[[ -2  -5  -2   1   2  -1  -4   3  -1   2  -1   0   3]
 [ -2  -6  -2   1   2  -1  -4   3  -1   2  -1   0   3]
 [-17 -16  -2   7 -15  10  -4   3  -1   2  -9   0   3]
 [-20  -5  -4   3   2  -1   5   3  -7   2  -1  11  -7]
 [ -2  -6  -2   6   8  -1   3   3   2   5  -1   0   5]
 [  0 -19  -4   1   2  -1 -11   9  -1   7   5  -3   7]
 [ 39  -6  12  -9   0  -1 -14  -1  15   2   6 -23  15]
 [ 28  26  -2 -12  25 -16   2   0  -1  -2  15   0   3]
 [ -2  -6   4   7   2 -12 -13   3  -1   2  -1   0   3]] | -2

[[ -2   8  -6  -5  -1   5  -5  -7   9  16 -13  34]
 [ -1   5 -12  -7   0   6  -2   3   9  15  -9  33]
 [ -1  13 -11  -9  -1   3   1  -3   9  16 -17  26]
 [  2  13 -10  -4   4  -2   1   7  10  20 -18  34]
 [ -1  11  -6  -8  -4   1  -3   3   7  15 -14  37]
 [ -3   7  -9  -3   0   3  -7   1  17  14 -16  36]] | -2

[[-19 -39 -21 -28  15  -7   0  15   2 -25 -30]
 [ 17 -30  -6  23   1   9  17  20 -13   8 -19]
 [-15   3  23 -27  20 -26   3  20  19   6  24]
 [ -5  35   5  -4 -11  -2 -10   1  -5 -16  18]
 [ 19 -27 -11  33  -6  20   5 -20   0  26 -25]
 [ 12  -2  12   6   9  -5   8   4  16  23  13]
 [ -1 -25  -6  -2   9   5   2  21  -1  -8 -18]
 [  6   0   9  13   1  10   8   3   4  16   3]
 [ -3  35  -7 -11   5  -4  -6  19 -13 -36  10]] | -19

[[ -4   2  -1  -1   8  -4   4  -3   3  -1  -6]
 [ -2   2  -5   5  19 -11  12   0  11  17  -6]
 [-21 -10  12  22   6   1  -7  -2   6   1 -24]
 [-21 -14  16  13  23  -5  -6   4  15  20 -21]
 [-14 -13   9  -9  31 -15   8   6  18  19  -3]
 [-22  -7  12   7  32  -7  -1   4  19  18 -20]] | -4

[[  0  -1   0   1   0  -2   0]
 [ 14  11  27  -3  22  14  -1]
 [ 27 -16  29 -22  25  27  11]
 [ 31 -11  20 -20  14   0   7]
 [  0   0   1   0   0   0   0]
 [  0   0  -1  -2  -1   0  -1]
 [  0  -1   0  -1  -1   1   0]] | 0
---
[[ 453  299  326  301  303   81  311  676]
 [-773   59   65   55   56 -834   62 -253]
 [-658   99  108   96   97 -773  103 -146]
 [-439  687  726  684  687 -959  705  623]
 [ -38  169  185  169  170 -262  176  265]
 [-445  -89  -88  -91  -91 -432  -88 -252]
 [-757  122  132  119  120 -872  127 -171]
 [ 814 -170 -164 -166 -166  732 -167  332]
 [-704 -154 -157 -157 -157 -647 -155 -445]
 [-804    3    7    0    1 -835    5 -327]
 [ -84 -229 -232 -229 -229  -49 -231 -198]
 [-788    5    9    2    2 -815    7 -321]]
81

[[  5  -5   4   3   4  36   4 -12   2 -44   0   2 -18   1   1]
 [ -3   7   6   1  -2 -32   4  14   2  47   4   3  21   2   6]
 [ 25  18 -17  18  23  -6  -5  17  18 -14  21  22  10  19  -1]
 [ 10  -1  -2   5   7  36   0  -7   4 -33   2   5 -14   4  -1]
 [-17 -13  20 -12 -16  18   7 -11 -13  12 -15 -15  -8 -13   4]]
-18

[[3317 4039 4793 3636 3756 2723 4392 4423 3579 6396 4221 3792 5188 3748
  4095]
 [7568 6048 1670 6533 6175 3785 3588 5934 6356 1451 6878 6882 5130 6693
  4040]
 [6608 5864 4878 6202 6119 6842 5370 5497 6302 3603 5692 6197 4677 6192
  5686]
 [3320 4607 7851 4163 4662 6340 6094 4878 4396 7482 3743 4011 4899 4034
  5893]
 [3035 3795 5174 3442 3591 2841 4539 4052 3424 6388 3980 3583 5053 3469
  4093]
 [2505 3882 7973 3467 3866 6327 6199 4051 3615 8070 3130 3249 4715 3246
  5755]
 [5865 5267 2845 5309 4729 2859 3917 5626 4895 4168 5577 5325 4961 5426
  3795]
 [3304 3815 5042 3561 3664 3057 4425 4271 3486 6044 4078 3634 5207 3680
  4221]]
5188

[[47 19 44 61 47 32]
 [40 33 23 30 40 26]
 [40  5 54 30 40 38]
 [33 88 75 46 33 45]
 [47 88 13 46 47 20]
 [54 47 54 30 54 51]
 [40 47 23 38 40 38]
 [26  5 44 30 26 38]
 [47 47  2 61 47 51]
 [68 47 44 69 68 63]
 [68 74 23 54 68 32]]
61

[[2320 2971 1906 5069 5674 3271]
 [3887 4641 4245 4261 4330 3385]
 [2826 4542 5078 5619 4563 6364]
 [3301 4959 6552 4506 5306 6454]
 [2085 4158 5056 4947 5921 6082]
 [4592 5242 5774 5135 6639 3822]
 [4497 4350 3636 4852 5279 3670]
 [3893 5098 5055 5401 4222 6100]
 [6474 2875 8229 2961 3314 6804]
 [4333 4313 3673 5342 4711 3531]
 [3074 2247 6186 2899 4630 6739]
 [4781 4524 3588 4719 4002 4133]]
5069

[[4 4 4 2 4 5 4 6]
 [5 3 4 2 5 6 3 4]
 [3 5 6 8 6 4 6 4]
 [3 7 6 8 5 3 7 5]
 [7 3 2 2 3 5 3 4]
 [3 4 5 4 5 7 6 4]
 [3 5 6 7 7 4 5 4]
 [5 3 3 2 3 3 2 6]]
5

[[4065 6060 2103 2494 3870 3597 3851 3620]
 [3921 5291 2408 2653 3597 3548 3749 3686]
 [4874 5248 6649 5799 6626 4398 4916 1606]
 [4305 4397 5775 5254 5480 4094 4344 2283]
 [4319 6907 2060 2305 4177 3616 4055 3547]
 [3765 4444 2755 2761 3531 3505 3654 3701]
 [4550 7636 2033 2217 4498 3694 4240 3382]
 [3579 3543 3661 3679 3694 3606 3576 3447]
 [3630 3433 4166 3955 3905 3691 3691 3324]
 [5003 8924 1725 1962 5046 3837 4594 3137]]
3597
---
-26	25	-25	26	24 Answer: 26
-85	563	-647	170 Answer: -647
6	8	3	8	0 Answer: 8
5	5	3	7	1	1	3 Answer: 1
53	54	90	7 Answer: 90
784	687	282	57	978 Answer: 57
-29	-10	13	2	30 Answer: 2
---
[[-2  1 -1 37  1]
 [ 5  3  3  0 -6]] Out: 37

[ -1  34 -12  -5] Out: -5

[[-28 -21 -35  20   0]
 [-21 -17 -22  11  -7]] Out: 20

[[ -1  14 -31 -16 -11 -17]
 [ 24   8  18 -22 -13 -13]] Out: -16

[-15  -2 -40  -6] Out: -6

[-38  -9  -2  27 -31] Out: 27

[[-15 -11  17   4 -30  -8  22]
 [-33   1  -2  12  -6 -15  14]
 [-41   7  11  -8  22  -5 -32]] Out: 4

[-22  26 -41 -32 -10] Out: -32

[[-20  26   2  32]
 [ 26 -21  -5  -6]] Out: 32
---
[[ 22 -19   1  27   1  36]
 [-25  15  -5  -2  -3  28]] ans = 22, 28

[[ -5 -14  -9 -14  17   5]
 [ -7  18 -40  -4  -8 -29]] ans = -5, -29

[[ -6  25  -9  39 -18]
 [  2   4  20 -33  28]
 [  4  22 -21  25 -15]] ans = -6, -15

[  2 -33   1  10] ans = 2, 10

[ 15 -11   2  39   1 -18] ans = 15, -18

[[ -4 -28  -1  12 -32 -18  -4]
 [  2 -10   7  17  -1  -4   1]] ans = -4, 1

[ 33  21 -36   3 -39] ans = 33, -39

[[-35  23   4  35]
 [  6  -6  22 -28]] ans = -35, -28
---
[[ -6  10   4  10  27]
 [ 26   1 -14  10   2]
 [ 12  37  23 -14  17]] -> 2

[[ -7   6  15 -15  16 -11]
 [  0   0   0   0   0   0]
 [ 39  36 -35 -17 -37 -30]] -> 0

[[ 35  -7 -23  17  -3  -6]
 [  0  23  13 -15 -20  13]
 [ 23 -22 -20  13   4  19]] -> 13

[[  1 -13  21  31   5 -32]
 [-16  -3  33  -1  32 -14]
 [ 20 -15  37  -1  20 -22]] -> -14

[[ 10   0 -20 -30  27]
 [  9  19  21  28 -11]
 [  3   6  13  42 -21]] -> -11

[[ -2 -13  -6  13 -17 -24 -10]
 [  4  -4  -6   8 -24 -36 -21]
 [ -9  12 -13 -16  10   2   2]] -> -21
---
[[189, 176, 118, 155, 197, 48], [225, 163, 167, 166, 211, 83]] ⇒ 197
[3185, 6452, 2937, 8783, 2516, 4853, 9050] ⇒ 2516
[-38, 18, 6, -16, 40, 8, -8] ⇒ 40
[35, -591, 253, -136, -316, 617] ⇒ -316
[816, 121, 938, 684, 576, 159, 529] ⇒ 576
[87, 79, 85, 3, 81, 77] ⇒ 81
---
[ 0.900 -1.448  1.560 -1.610] out -1.448

[[-0.02  0.10  0.12  0.16  0.15  0.07]
 [ 0.08  0.15  0.18 -0.17 -0.11  0.07]] out 0.10

[[-10.6  -4.7 -18.1  11.8]
 [ -8.8 -18.0  13.6 -10.6]] out -4.7

[[ -26.45  -12.83   72.06  179.92   14.41 -104.07   49.31]
 [-119.62  -66.18 -167.79  170.62  -49.49   24.08  -55.10]] out -12.83

[-0.154 -0.700  0.913 -1.371] out -0.700

[ 1.34  1.01 -1.05 -0.08] out 1.01
---
2,3,1,7,2,2,2 => 2
2774,2847,2208,3728,4749,8670 => 2774
769,203,738,402 => 769
-35,9,33,13,8 => -35
2879,8414,1873,3985,3831,1797 => 2879
9275,1298,3746,5995,9031 => 9275
-4,29,-34,28 => -4
-12,-40,-1,29,33 => -12
---
11	7	18	22	30	-2
-2	1	0	-1	-1	0
0	-1	2	0	-1	2
==> 0

-29	-21	19	20	-34
-14	17	-3	8	-21
-10	-29	20	-3	8
==> -10

-1	8	2	-1	16	1	-1
-8	37	-10	-13	2	-1	5
5	-5	4	-13	6	-6	9
==> 5

3	1	-12	14	9	3
11	5	2	-1	-21	-9
-9	-4	38	-33	-9	-29
==> -9

-15	-9	13	17	6
11	15	-14	-19	-17
-21	-29	28	39	34
==> -21

1	2	-5	18	15	2
7	1	-2	33	6	-6
3	-4	3	10	-11	-9
==> 3

-33	10	1	21	8
19	20	3	-20	31
7	-38	-14	27	29
==> 7
